Below is a small trained network, with its code and all its weights. Each question gives an input and a target symbol and asks what happens when units are switched off, that is, made to give their printed mean instead of their output.

import numpy as np


def w(rows, s, z=0):
    codes = np.array(rows[::2]) - 128.0
    scale = np.full(codes.shape[1], s)
    scale[-1] = z or s
    return codes * scale


def norm(h):
    return h / np.sqrt((h * h).mean(-1, keepdims=True) + 1e-5)


def f(y):
    return y / 2 * (1 + np.tanh(0.7978845608 * (y + 0.044715 * y**3)))


def softmax(a):
    e = np.exp(a - a.max(-1, keepdims=True))
    return e / e.sum(-1, keepdims=True)


def log_softmax(a):
    a = a - a.max(-1, keepdims=True)
    return a - np.log(np.exp(a).sum(-1, keepdims=True))


def net(x, mask):
    ids = ['ΔΞΠΣΨαβεζηθμτφ'.index(c) for c in x.split()]
    T = len(ids)
    res = E[ids] + P[:T]
    r = norm(res)
    for j in range(2):
        rows = slice(4 * j, 4 * j + 4)
        q, k, v = (r @ M[0][rows].T for M in (Q, K, V))
        z = softmax(np.where(np.tri(T) > 0, q @ k.T / 4**0.5, -1e9)) @ v
        o = O[0][rows]
        res = res + np.where(mask[j], z, o[:, -1]) @ o[:, :-1]
    y = f(norm(res) @ A[0][:, :-1].T + A[0][:, -1])
    res = res + np.where(mask[2:10], y, B[0][:, -1]) @ B[0][:, :-1]
    return log_softmax(norm(res)[-1] @ U[:, :-1].T + U[:, -1])


Q, K, V, O, A, B = {}, {}, {}, {}, {}, {}
E = w([
[77,129,98],'Δ',
[169,64,129],'Ξ',
[129,115,132],'Π',
[94,131,122],'Σ',
[96,131,124],'Ψ',
[93,131,116],'α',
[101,127,122],'β',
[20,197,109],'ε',
[80,133,98],'ζ',
[93,131,117],'η',
[89,130,109],'θ',
[154,221,130],'μ',
[251,54,120],'τ',
[230,74,98],'φ',
],0.002)
P = w([
[161,140,188],'0',
[65,5,205],'1',
[171,171,141],'2',
[36,22,123],'3',
[184,162,128],'4',
[50,29,78],'5',
[187,158,125],'6',
[45,36,69],'7',
[193,154,132],'8',
],0.0018)
Q[0] = w([
[159,223,116],'H1',
[158,253,91],'H1',
[122,244,112],'H1',
[104,3,123],'H1',
[131,93,115],'H2',
[139,64,114],'H2',
[127,158,136],'H2',
[131,176,113],'H2',
],0.0041)
K[0] = w([
[209,47,22],'H1',
[170,23,11],'H1',
[187,2,64],'H1',
[52,215,213],'H1',
[193,151,111],'H2',
[192,180,57],'H2',
[106,122,162],'H2',
[125,66,174],'H2',
],0.0035)
V[0] = w([
[43,88,191],'H1',
[161,19,101],'H1',
[166,33,125],'H1',
[69,220,140],'H1',
[124,6,114],'H2',
[75,168,141],'H2',
[143,208,121],'H2',
[43,59,199],'H2',
],0.0022)
O[0] = w([
[35,6,227,252],'H1',
[197,61,29,59],'H1',
[230,52,53,80],'H1',
[53,171,243,201],'H1',
[59,39,238,99],'H2',
[100,146,27,192],'H2',
[187,204,68,122],'H2',
[116,43,53,255],'H2',
],0.0014,0.00074)
A[0] = w([
[124,244,107,61],'N1',
[214,8,180,218],'N2',
[52,126,251,104],'N3',
[102,104,108,217],'N4',
[240,79,124,109],'N5',
[57,88,139,254],'N6',
[148,202,134,68],'N7',
[148,159,175,23],'N8',
],0.0031,0.00093)
B[0] = w([
[102,135,179,153],'N1',
[6,136,118,177],'N2',
[210,97,43,177],'N3',
[119,82,119,189],'N4',
[88,183,16,130],'N5',
[133,69,115,247],'N6',
[132,127,188,117],'N7',
[167,159,128,81],'N8',
],0.0025,0.0012)
U = w([
[55,1,152,242],'Δ',
[47,107,52,200],'Ξ',
[56,120,102,28],'Π',
[192,97,156,59],'Σ',
[171,104,147,14],'Ψ',
[171,112,155,45],'α',
[160,115,146,3],'β',
[42,235,194,185],'ε',
[115,119,236,55],'ζ',
[161,111,150,5],'η',
[159,109,157,32],'θ',
[201,214,167,247],'μ',
[186,140,51,113],'τ',
[203,159,20,159],'φ',
],0.0084,0.0032)

Each question gives the input, a string of symbols that net reads in full, and the target symbol t.
The units are the heads (4 rows each of Q, K, V and O) and the neurons (one row each of A and B). Each row of codes is followed by its name. A weight is (code - 128) times the scale printed after its matrix; where a second scale follows, it is the last column's (O, A, B and U).
mask holds one flag per unit, heads first, then neurons. A switched-off unit (its flag False) gives its mean, the last column of its rows in O or B, instead of its output. The means were averaged over made-up inputs and are rounded, as every weight is.
A unit's drop is (log p(t) with every unit on - log p(t) with that unit switched off) / (log p(t) with every unit on - log p(t) with every unit switched off).
The circuit of an input: a set's keep is (log p(t) with only the set's units on - log p(t) with every unit switched off) / (log p(t) with every unit on - log p(t) with every unit switched off). Starting from all 10 units, units are removed one at a time, each time the one whose removal leaves the highest keep (on an exact tie, the one counted first), for as long as the keep stays at least 0.8.
units of the circuit, in order: the units of the circuit, biggest drop first
most important unit: the unit with the biggest drop
top k neurons: the k neurons with the biggest drops, biggest first
heads that matter: for each layer, one digit per head in row order, 1 if its drop is at least 0.15 and else 0, layers parted by /
drop when u is switched off: that unit's drop, to one decimal
input ζ φ ζ, target φ: heads that matter : 10
input ε φ η, target φ: heads that matter : 10
input ζ Δ Ξ, target Ξ: heads that matter : 00
input Ξ α Π, target Ξ: units of the circuit, in order : (H1 N2 H2)
input φ Δ ζ Ψ ζ ε Δ, target ε: units of the circuit, in order : (N3 N1)
input ζ ε ζ η Ψ μ β, target μ: most important unit : N2
input Ψ ε Σ ε ζ φ θ μ ζ, target μ: top 2 neurons : (N2 N3)
input Σ μ Δ Σ ε Π Σ, target ε: top 4 neurons : (N3 N1 N6 N5)
input ζ Σ Σ ζ ε Π α, target ε: heads that matter : 10
input β ζ η ε ζ, target ε: heads that matter : 01
input Σ Ψ ε ζ Ξ, target Ξ: heads that matter : 00
input ζ Ξ μ ζ ε ε α, target ε: heads that matter : 00
input ζ Ξ ε α β η ζ β η, target ε: heads that matter : 10
input μ α Ψ, target μ: heads that matter : 00
input θ ζ Δ, target Δ: heads that matter : 11
input θ θ ε ζ α ζ θ, target ε: top 3 neurons : (N3 N1 N6)
input Ξ μ ε β Σ η Σ, target ε: drop when H2 is switched off : 0.1
input ε Σ Π, target ε: drop when N3 is switched off : 0.2
input ζ ε Σ μ θ Π ζ ζ α, target μ: drop when N2 is switched off : 0.3
